Moves between units:
Q979: !>Q475, §>Q561, ~>Q276
Q267: !>Q356, §>Q276, ~>Q654
Q976: !>Q808, §>Q299, ~>Q270
Q138: !>Q316, §>Q448, ~>Q24
Q530: !>Q503, §>Q242, ~>Q511
Q713: !>Q356, §>Q608, ~>Q133
Q963: !>Q114, §>Q270, ~>Q531
Q560: !>Q448, §>Q915, ~>Q60
Q416: !>Q608, §>Q808, ~>Q114
Q172: !>Q226, §>Q338, ~>Q847
Q242: !>Q695, §>Q518, ~>Q435
Q24: !>Q308, §>Q575, ~>Q663
Q485: !>Q709, §>Q222, ~>Q380
Q808: !>Q270, §>Q354, ~>Q416
Q824: !>Q133, §>Q448, ~>Q431
Q675: !>Q915, §>Q902, ~>Q575
Q290: !>Q808, §>Q663, ~>Q955
Q928: !>Q314, §>Q222, ~>Q485
Q970: !>Q608, §>Q601, ~>Q475
Q270: !>Q416, §>Q976, ~>Q963
Q561: !>Q172, §>Q364, ~>Q226
Q33: !>Q237, §>Q856, ~>Q518
Q847: !>Q455, §>Q172, ~>Q731
Q593: !>Q415, §>Q856, ~>Q617
Q617: !>Q982, §>Q593, ~>Q303
Q567: !>Q602, §>Q475, ~>Q118
Q531: !>Q834, §>Q963, ~>Q902
Q757: !>Q217, §>Q734, ~>Q970
Q753: !>Q217, §>Q338, ~>Q455
Q954: !>Q356, §>Q571, ~>Q149
Q217: !>Q970, §>Q503, ~>Q608
Q542: !>Q709, §>Q23, ~>Q314
Q222: !>Q458, §>Q435, ~>Q928
Q133: !>Q431, §>Q114, ~>Q437
Q415: !>Q617, §>Q698, ~>Q982
Q357: !>Q713, §>Q970, ~>Q824
Q643: !>Q380, §>Q344, ~>Q136
Q921: !>Q709, §>Q270, ~>Q354
Q608: !>Q357, §>Q217, ~>Q713
Q226: !>Q847, §>Q561, ~>Q455
Q475: !>Q276, §>Q118, ~>Q639
Q458: !>Q928, §>Q903, ~>Q314
Q575: !>Q806, §>Q675, ~>Q357
Q354: !>Q976, §>Q753, ~>Q808
Q448: !>Q60, §>Q806, ~>Q138
Q806: !>Q560, §>Q915, ~>Q448
Q114: !>Q734, §>Q416, ~>Q834
Q344: !>Q542, §>Q982, ~>Q643
Q545: !>Q242, §>Q237, ~>Q33
Q299: !>Q354, §>Q437, ~>Q976
Q276: !>Q639, §>Q979, ~>Q698
Q364: !>Q567, §>Q981, ~>Q567
Q571: !>Q539, §>Q455, ~>Q954
Q316: !>Q24, §>Q60, ~>Q834
Q231: !>Q136, §>Q542, ~>Q222
Q981: !>Q602, §>Q503, ~>Q338
Q314: !>Q695, §>Q458, ~>Q643
Q437: !>Q431, §>Q133, ~>Q299
Q856: !>Q955, §>Q921, ~>Q33
Q511: !>Q364, §>Q530, ~>Q567
Q639: !>Q323, §>Q475, ~>Q356
Q663: !>Q834, §>Q24, ~>Q290
Q308: !>Q663, §>Q316, ~>Q856
Q602: !>Q338, §>Q535, ~>Q561
Q303: !>Q511, §>Q323, ~>Q364
Q380: !>Q380, §>Q485, ~>Q314
Q431: !>Q561, §>Q824, ~>Q753
Q695: !>Q435, §>Q545, ~>Q511
Q323: !>Q415, §>Q231, ~>Q303
Q903: !>Q222, §>Q448, ~>Q458
Q834: !>Q518, §>Q114, ~>Q601
Q982: !>Q23, §>Q415, ~>Q344
Q338: !>Q561, §>Q981, ~>Q172
Q734: !>Q431, §>Q539, ~>Q757
Q455: !>Q731, §>Q226, ~>Q571
Q698: !>Q267, §>Q709, ~>Q415
Q902: !>Q601, §>Q531, ~>Q675
Q356: !>Q267, §>Q639, ~>Q503
Q915: !>Q270, §>Q601, ~>Q806
Q955: !>Q33, §>Q290, ~>Q237
Q518: !>Q545, §>Q33, ~>Q242
Q601: !>Q808, §>Q834, ~>Q601
Q237: !>Q518, §>Q617, ~>Q675
Q709: !>Q380, §>Q314, ~>Q435
Q105: !>Q981, §>Q530, ~>Q979
Q118: !>Q979, §>Q567, ~>Q475
Q503: !>Q535, §>Q356, ~>Q981
Q535: !>Q981, §>Q654, ~>Q437
Q149: !>Q757, §>Q954, ~>Q753
Q539: !>Q847, §>Q731, ~>Q734
Q60: !>Q138, §>Q834, ~>Q316
Q654: !>Q503, §>Q267, ~>Q535
Q136: !>Q323, §>Q567, ~>Q530
Q731: !>Q567, §>Q847, ~>Q270
Q23: !>Q344, §>Q617, ~>Q542
Q435: !>Q138, §>Q856, ~>Q222

The rows follow the links: the fewer symbols apart two units are, the more alike their rows tend to be.

Each row is also shifted at random along 9 hidden directions that mean nothing.

Some units, each with a row of numbers:
Q561 -> 29	35	-1	3	24	8	-10	6	11	36	17	-31	0	-21	8	0	-3	-4	-16	5	-5	-1	-4	-20	23	0	33	-27	-32	47	-28	14	-12	-20	1	14	-6	23	-26	0	-14	7	-44	-10	14	2	4	-14	-1	-8	-34	-18	11	-47	7	2	-1	-14	37	0	-23	33	-7	-15
Q380 -> 30	15	1	-2	-10	28	0	14	5	26	17	18	10	20	28	35	36	-19	-2	-5	28	-2	-29	-13	31	11	8	-39	20	13	4	-54	-32	-15	-11	13	38	44	8	-18	4	6	-2	5	-5	-39	23	9	-5	14	-39	19	32	14	9	6	-27	-19	-11	36	-49	-42	-2	-13
Q485 -> 99	-7	-22	-20	17	-13	22	8	31	-8	-25	9	13	14	5	42	45	-23	49	23	38	31	38	42	-33	16	21	22	49	22	12	22	-13	-4	20	52	-20	-6	6	-18	19	-5	38	6	57	-1	-6	23	-8	28	12	-6	14	-8	17	-5	17	-2	-47	22	-12	-4	-33	7
Q954 -> -93	21	17	-6	14	20	-28	38	5	-19	4	-25	-14	-5	5	-11	-39	-48	10	-3	28	-33	-18	-26	9	-18	-2	-11	-54	20	-19	-7	20	-6	-16	5	1	15	-26	-34	4	-7	-38	33	44	-56	-12	-18	3	28	-5	2	-6	-33	-35	-6	13	-35	24	-46	13	23	3	-6
Q172 -> -34	41	2	8	4	27	-6	20	6	8	28	-24	-2	3	-3	-13	-25	-23	-36	-14	29	17	-18	-47	25	-22	15	-30	-61	26	-11	-56	8	-16	-29	-15	-4	15	-24	-29	36	-2	-57	1	18	-11	-12	12	-5	-3	-28	16	0	-10	-42	-22	21	-50	-19	-31	-23	-24	13	5
Q354 -> 5	-4	-32	35	-12	-10	65	-43	11	-10	-20	-3	9	-23	-26	-9	-15	9	-63	8	12	22	39	50	-22	-26	-34	-16	-1	12	-39	1	11	-40	8	-9	-16	60	43	12	9	-19	31	-14	-54	29	-12	15	18	-24	22	-43	-29	5	-4	-17	-5	-55	-69	-17	10	22	34	28
Q133 -> -29	-11	-26	10	-13	-5	43	-29	0	-9	-30	37	-2	0	14	12	-19	10	-27	4	34	3	-1	-31	10	-9	-50	-25	-10	-46	22	4	-18	-7	-14	-12	15	30	19	-23	-26	6	32	22	-31	-33	13	-3	31	4	3	16	-11	23	10	-21	0	-36	-18	0	29	12	9	5
Q928 -> 102	10	-18	-5	11	3	-12	21	18	-18	17	14	2	-14	22	-1	23	-14	14	-12	36	23	-12	-34	-1	16	29	17	38	3	30	12	10	28	-13	18	-7	-70	-10	-5	7	-4	-4	-5	64	44	25	-15	-5	19	-19	19	8	17	-3	-22	43	29	52	19	-21	-33	-30	-23
Q290 -> 68	-29	12	9	-14	-4	20	-26	-32	-45	-3	17	12	1	6	-53	-20	30	-39	1	-56	-25	-28	-12	-12	5	4	31	9	-27	34	-20	18	17	-31	-50	5	-49	24	47	17	-32	3	-6	-38	19	20	-8	-28	-7	39	-15	-42	33	-5	16	-8	33	-3	31	15	-15	6	4
Q237 -> -9	11	26	-5	-5	14	-6	24	-6	7	18	-7	11	18	2	-10	4	-20	-23	-15	-15	-6	-23	-32	4	-6	11	6	-1	-6	27	-18	10	3	-33	-24	9	-25	-1	5	13	-20	-10	21	3	-1	13	2	-18	-8	-19	20	-2	0	-17	-3	3	12	4	-3	-34	-21	2	-14
Q698 -> 3	8	11	-13	17	8	-54	29	-5	-6	18	12	-27	-13	19	5	8	-18	60	-7	1	-25	-2	7	-7	0	13	18	-10	22	-26	17	21	24	-4	-9	21	-5	-22	0	-34	1	-28	7	55	-12	12	-25	-10	5	-7	-7	16	-27	-10	2	-3	21	76	-31	19	13	10	-12
Q356 -> -42	5	-6	31	-23	7	-21	-1	-9	-1	16	7	-20	-13	-10	-9	-18	19	-28	-63	4	25	-35	-47	29	12	-8	-11	-3	-3	12	-27	31	26	-13	-44	13	-43	-20	-10	0	30	-20	3	-12	30	-1	8	17	-15	-13	44	12	31	-26	-17	10	22	42	-10	-6	-37	29	-20
Q357 -> -51	-18	1	-5	1	-9	5	-6	-9	-17	-38	3	-3	-2	24	8	-18	-5	17	13	-2	-40	3	9	5	-1	-21	-4	-1	-12	-7	39	-15	-8	6	6	18	29	8	1	-33	9	17	22	-12	-59	10	-24	20	9	19	-16	-10	-12	14	19	-27	-10	26	4	31	38	-12	-11
Q979 -> -21	17	12	10	28	24	-45	4	-18	50	22	3	-20	-8	17	27	12	10	36	-3	-12	-19	-17	1	32	11	16	-36	-28	35	-43	-11	-3	13	21	-12	26	38	-32	15	-55	28	-25	-6	13	-34	4	-11	7	-14	-28	-5	19	-29	26	13	-34	31	64	9	-15	35	4	-15
Q734 -> -48	-28	8	-14	15	12	-47	6	-20	-30	7	13	-15	-2	-7	-29	-40	9	38	9	-16	-59	-47	-3	17	7	-10	24	-24	-13	-2	-32	30	25	18	-6	6	-17	-16	-1	-21	4	-19	16	25	-54	-28	-29	-6	35	40	-6	-12	-5	14	16	-3	46	31	-7	39	27	11	14
Q222 -> 86	-27	-1	15	18	6	7	-11	-9	-38	-6	26	-7	-25	9	-17	6	15	5	26	-3	-33	0	34	-18	13	6	-5	11	6	-42	1	5	22	8	4	5	19	16	34	-11	-14	15	-12	-2	-12	11	-22	-25	30	31	-40	-35	20	8	25	-16	8	18	31	25	21	-16	1
Q344 -> 49	3	2	-6	-6	-21	-28	18	18	-8	15	-23	2	-29	-12	-9	18	-7	13	-7	-20	-1	22	38	-20	4	21	36	34	39	-26	48	12	-12	12	27	-9	-5	5	10	-3	-9	-10	-34	5	54	7	-14	-5	-1	1	-31	21	-33	-4	16	1	13	47	-15	-7	3	10	-8
Q270 -> 4	8	-20	8	11	31	-11	-19	-25	-2	18	41	6	18	25	-7	-19	3	12	21	3	-32	-34	-9	30	-10	-9	-6	-29	-2	-8	-76	1	-5	-11	-37	38	35	21	8	-17	-12	-13	1	-3	-51	4	-12	1	-9	7	-26	-7	16	19	2	-27	6	-8	5	-1	0	24	25
Q643 -> -61	-41	12	0	-8	0	-54	4	-1	9	43	12	-15	-11	-73	1	26	24	37	-17	-15	3	-4	72	-12	21	-16	28	34	-12	-36	-34	37	44	59	14	-19	-14	3	6	-3	9	19	-32	-13	45	-52	5	-17	15	19	12	15	29	9	6	4	63	-4	-12	8	-24	31	26
Q970 -> 23	-8	-15	13	-2	7	-40	10	-14	-15	-4	8	-4	26	-10	4	-22	0	57	-26	-10	-15	-26	22	14	15	-1	25	12	38	2	-59	40	12	39	-21	10	-23	-8	-7	4	22	0	11	39	-42	-39	20	1	8	50	2	23	4	12	20	-23	51	-6	2	-9	-11	13	10
Q602 -> -103	-17	5	-15	-17	-9	25	-26	-2	-23	-21	-31	5	0	5	-11	-1	32	-17	-18	-40	14	-4	-1	-7	20	40	18	23	1	43	10	-7	3	-4	12	-6	-35	-22	29	38	24	-21	-23	-38	41	8	14	1	5	7	2	3	-29	6	13	-11	12	-23	37	7	-16	-10	5
Q834 -> -4	2	-6	-17	0	-22	12	3	4	-42	-28	-21	22	37	6	-2	-14	-22	36	11	-2	14	27	18	-25	-18	16	55	12	3	41	-6	4	-15	-5	-5	-22	-49	17	0	56	-13	18	1	36	3	-17	22	-7	-15	42	-14	-12	10	-22	0	13	-4	-69	-14	3	-27	-25	19
Q118 -> -40	-15	-11	11	-15	-3	13	-21	-13	-1	-9	8	-16	22	-19	16	2	32	14	-22	-10	42	10	11	-12	14	4	7	2	-7	14	-39	15	27	11	-21	-5	-19	-19	3	30	24	-1	-12	-11	28	-23	45	-4	-9	19	26	2	19	-12	-8	2	14	-54	5	15	-22	18	23
Q535 -> -45	3	-4	-6	6	13	19	-16	-17	-9	-29	21	-3	10	62	24	-4	2	7	-1	4	-12	-26	-42	22	10	17	-20	-12	-4	34	-6	-25	3	-33	-12	45	13	-20	5	-16	21	-21	22	-2	-52	44	-2	14	8	-15	8	4	-22	16	1	-27	-15	18	34	10	8	-11	-12
Q136 -> -31	11	10	22	-5	5	17	-4	-5	-28	7	-8	-26	-47	1	-20	-3	0	-49	-6	5	-1	31	11	-19	-17	2	-28	-30	6	-60	23	6	5	-39	-21	7	44	3	23	-1	-18	-25	-25	-36	33	27	-19	-15	-10	-14	-31	-33	0	-50	-11	-2	-61	27	-29	36	11	23	-2
Q982 -> -114	-6	22	-4	-34	-18	-7	7	6	-27	9	-31	-5	-26	-24	-28	-2	-4	-36	-24	-26	-5	14	30	-21	-11	-5	20	10	1	-20	24	13	-13	-16	-1	-4	7	11	10	25	-14	-13	-33	-56	48	6	-8	-11	-7	1	-17	2	-9	-42	10	-2	-32	6	-31	20	-22	34	7
Q856 -> -44	-20	29	-13	2	17	-15	15	-15	-23	28	28	-14	12	-24	-17	-13	-12	8	-8	5	-8	-23	-19	-15	-12	-15	27	-20	-57	25	-36	38	53	-18	-38	-6	-55	-4	0	10	-29	7	27	22	4	-18	-5	-28	14	3	35	-33	36	-25	-27	37	34	-8	-28	23	-19	4	18
Q138 -> 56	-15	-5	35	-18	-28	30	-23	-12	-36	-11	-14	-3	-38	-15	-57	-25	42	-77	2	-25	4	23	9	-18	-11	-22	-17	-10	-32	-37	39	-8	4	-11	-19	-29	-3	32	39	13	-14	21	-42	-71	54	10	-20	-10	-29	30	-24	-57	60	-40	19	1	-27	6	3	36	4	-12	-13
Q23 -> 37	-1	2	-21	-11	-16	-14	16	11	-30	-7	-12	6	3	7	-3	17	-17	28	3	-17	-6	17	26	-23	6	21	41	31	26	10	13	6	-13	-15	17	10	-8	8	-1	19	-15	-11	-16	12	17	16	3	-18	6	14	-21	17	-27	-17	15	-5	-9	7	-5	8	-14	12	7
Q575 -> 64	-11	-19	15	-24	-23	13	-18	-21	-48	-15	28	-2	26	3	-29	-25	26	-8	-7	-6	12	2	-19	-4	-8	-19	18	-6	-40	31	-35	3	14	-14	-39	-1	-36	22	-6	39	-1	13	-10	-16	4	-8	25	-12	-21	48	17	-25	76	-35	1	7	-5	-47	2	29	-45	1	18

From each start, follow one symbol. Which unit do you reach?
Answers are names.
new walk
-41	-12	-23	20	-14	-5	12	-34	5	-4	4	-5	14	-23	-22	-16	-6	20	-26	-17	-11	14	1	24	-2	3	-4	23	29	15	0	-9	25	-7	21	-7	-12	-18	17	25	10	6	10	-25	-34	55	-11	3	21	-14	16	-26	3	2	19	-3	-3	20	-13	4	-8	-8	24	14
§ -> Q437
new walk
13	-9	-16	-7	18	-1	-23	-13	-17	26	8	32	-1	24	-2	16	-5	12	63	33	8	-16	4	18	10	-8	-31	7	-10	-34	-4	-13	-6	11	36	-5	1	6	14	-6	-39	7	27	8	24	-35	-21	-8	13	-20	21	0	1	25	39	-1	-7	42	-5	-9	16	19	-9	19
! -> Q808
new walk
-71	-17	4	-12	20	-10	15	-23	-5	-2	-29	-12	-11	-18	0	18	4	19	21	15	-15	0	25	26	-22	10	15	4	-1	-2	-8	46	-1	15	23	20	-18	6	-26	16	-12	19	2	0	-2	6	-9	-4	8	12	9	-18	-10	-38	24	6	-3	6	-4	8	32	47	-19	5
! -> Q602
new walk
-61	-33	-19	26	-14	6	-10	-41	-12	14	35	26	-4	-13	-58	-15	-13	44	-20	-17	-13	11	-18	30	7	1	-40	14	11	-30	-19	-48	36	23	44	-30	-13	-13	23	20	-12	7	23	-25	-48	51	-41	2	17	-14	21	3	-7	46	29	-16	2	59	-21	-9	7	-9	42	34
! -> Q808
new walk
-1	-34	-13	-27	32	7	2	-11	0	56	14	58	-4	24	-39	60	33	5	63	53	39	10	17	40	-17	1	-48	6	12	-64	7	-1	-2	28	58	29	-17	18	14	-21	-56	-4	66	32	34	-17	-38	-1	14	17	-2	24	8	15	72	-38	27	55	-35	-6	14	33	-5	37
! -> Q709
new walk
-27	-1	2	8	11	10	-18	-3	-18	-42	-23	-8	-9	1	34	-5	-15	-2	41	-21	-24	-26	-13	16	0	16	39	20	4	53	-8	-19	22	7	-3	-25	23	-14	-20	32	10	16	-26	0	25	-28	9	0	-5	7	34	-31	0	-37	-1	31	-36	16	27	12	11	8	2	-6
§ -> Q267
new walk
12	9	12	-8	11	3	-35	20	-3	12	12	-11	-14	1	2	17	24	-13	48	0	-16	-5	16	36	-14	6	19	9	0	42	-33	7	9	0	9	0	14	26	-14	5	-19	3	-20	-10	26	-3	2	1	-14	-5	-4	-17	20	-36	-3	10	-17	7	29	-16	-5	15	12	-1
! -> Q415
new walk
20	8	-43	11	-3	3	8	-14	6	-29	-9	20	4	13	4	5	-14	-10	19	-19	38	31	-5	-15	3	-4	0	26	14	15	33	-37	30	3	-5	-16	2	-43	5	-21	26	4	2	12	46	11	-16	19	16	2	22	6	6	11	-5	-31	21	8	-29	-15	2	-24	15	20
§ -> Q133
new walk
65	-7	5	-23	-1	-28	58	-2	8	-16	-49	20	0	9	16	17	16	-22	-4	49	8	-1	57	21	-46	-17	-28	-5	-10	-30	4	68	-31	-23	-33	15	6	64	30	-16	-19	-35	33	23	-9	-28	27	0	-15	7	9	-16	-18	-20	-10	-8	3	-68	-34	-15	48	43	1	15
~ -> Q617
new walk
8	-10	25	-1	-5	8	-27	11	-25	-5	15	-3	4	26	-6	-23	-9	11	14	1	-41	-26	-23	4	6	1	10	20	-1	-9	7	-38	10	16	6	-29	2	-28	4	24	16	-5	-3	-6	-5	-19	-12	3	-25	-8	22	-1	-15	25	-5	30	-21	37	-5	16	-12	-21	-10	-2
§ -> Q316
new walk
2	3	-2	-16	0	9	3	5	-3	-11	-1	0	4	12	7	-18	-20	1	-12	5	-1	-9	-28	-41	18	4	10	-2	-26	-6	29	-31	-7	-2	-18	7	4	-5	-18	-22	17	-2	-32	9	6	-26	-1	4	-16	21	1	14	2	-5	1	-2	8	-11	-15	8	6	-9	0	12
! -> Q731
new walk
-110	25	-8	-26	11	14	-23	7	9	9	21	5	10	-11	35	3	-15	-34	18	4	32	-20	-22	-46	28	-23	-2	18	-4	-16	32	32	-3	-4	-18	0	13	-33	-4	-8	-28	-3	-21	17	40	-1	25	-44	32	-3	-41	3	15	-23	15	-30	31	13	70	-29	-2	2	-12	-14
! -> Q608
new walk
-18	-16	29	1	14	6	26	-1	-13	14	-2	10	-7	-6	-16	-7	-1	-6	-30	28	-2	-28	8	9	-20	-21	-32	-19	-30	-36	-24	26	2	6	-9	-14	-7	31	16	16	-29	-36	27	27	-20	-18	0	-21	-11	0	-7	-11	-42	4	-1	-6	9	-11	-5	-17	18	45	-1	3
! -> Q33
new walk
-40	-16	-7	26	-8	1	-20	-9	-8	5	-4	12	-14	3	-26	4	-16	18	14	-25	4	-7	-17	16	15	5	-35	-7	6	0	-21	-32	23	12	35	-18	6	8	3	-8	-18	20	22	11	-12	-25	-31	13	19	0	24	12	7	22	8	10	-18	27	-1	-5	3	0	24	2
~ -> Q133
new walk
-45	3	-10	12	-29	15	0	-8	-24	-59	-15	18	7	12	58	-38	-50	6	-28	-29	-5	-41	-61	-65	47	2	-1	-7	-12	-8	39	-58	-4	-5	-53	-46	47	-15	10	5	22	10	-31	6	-29	-59	39	-13	6	4	21	4	-4	31	-27	18	-31	-23	23	25	13	-44	9	-10
~ -> Q431
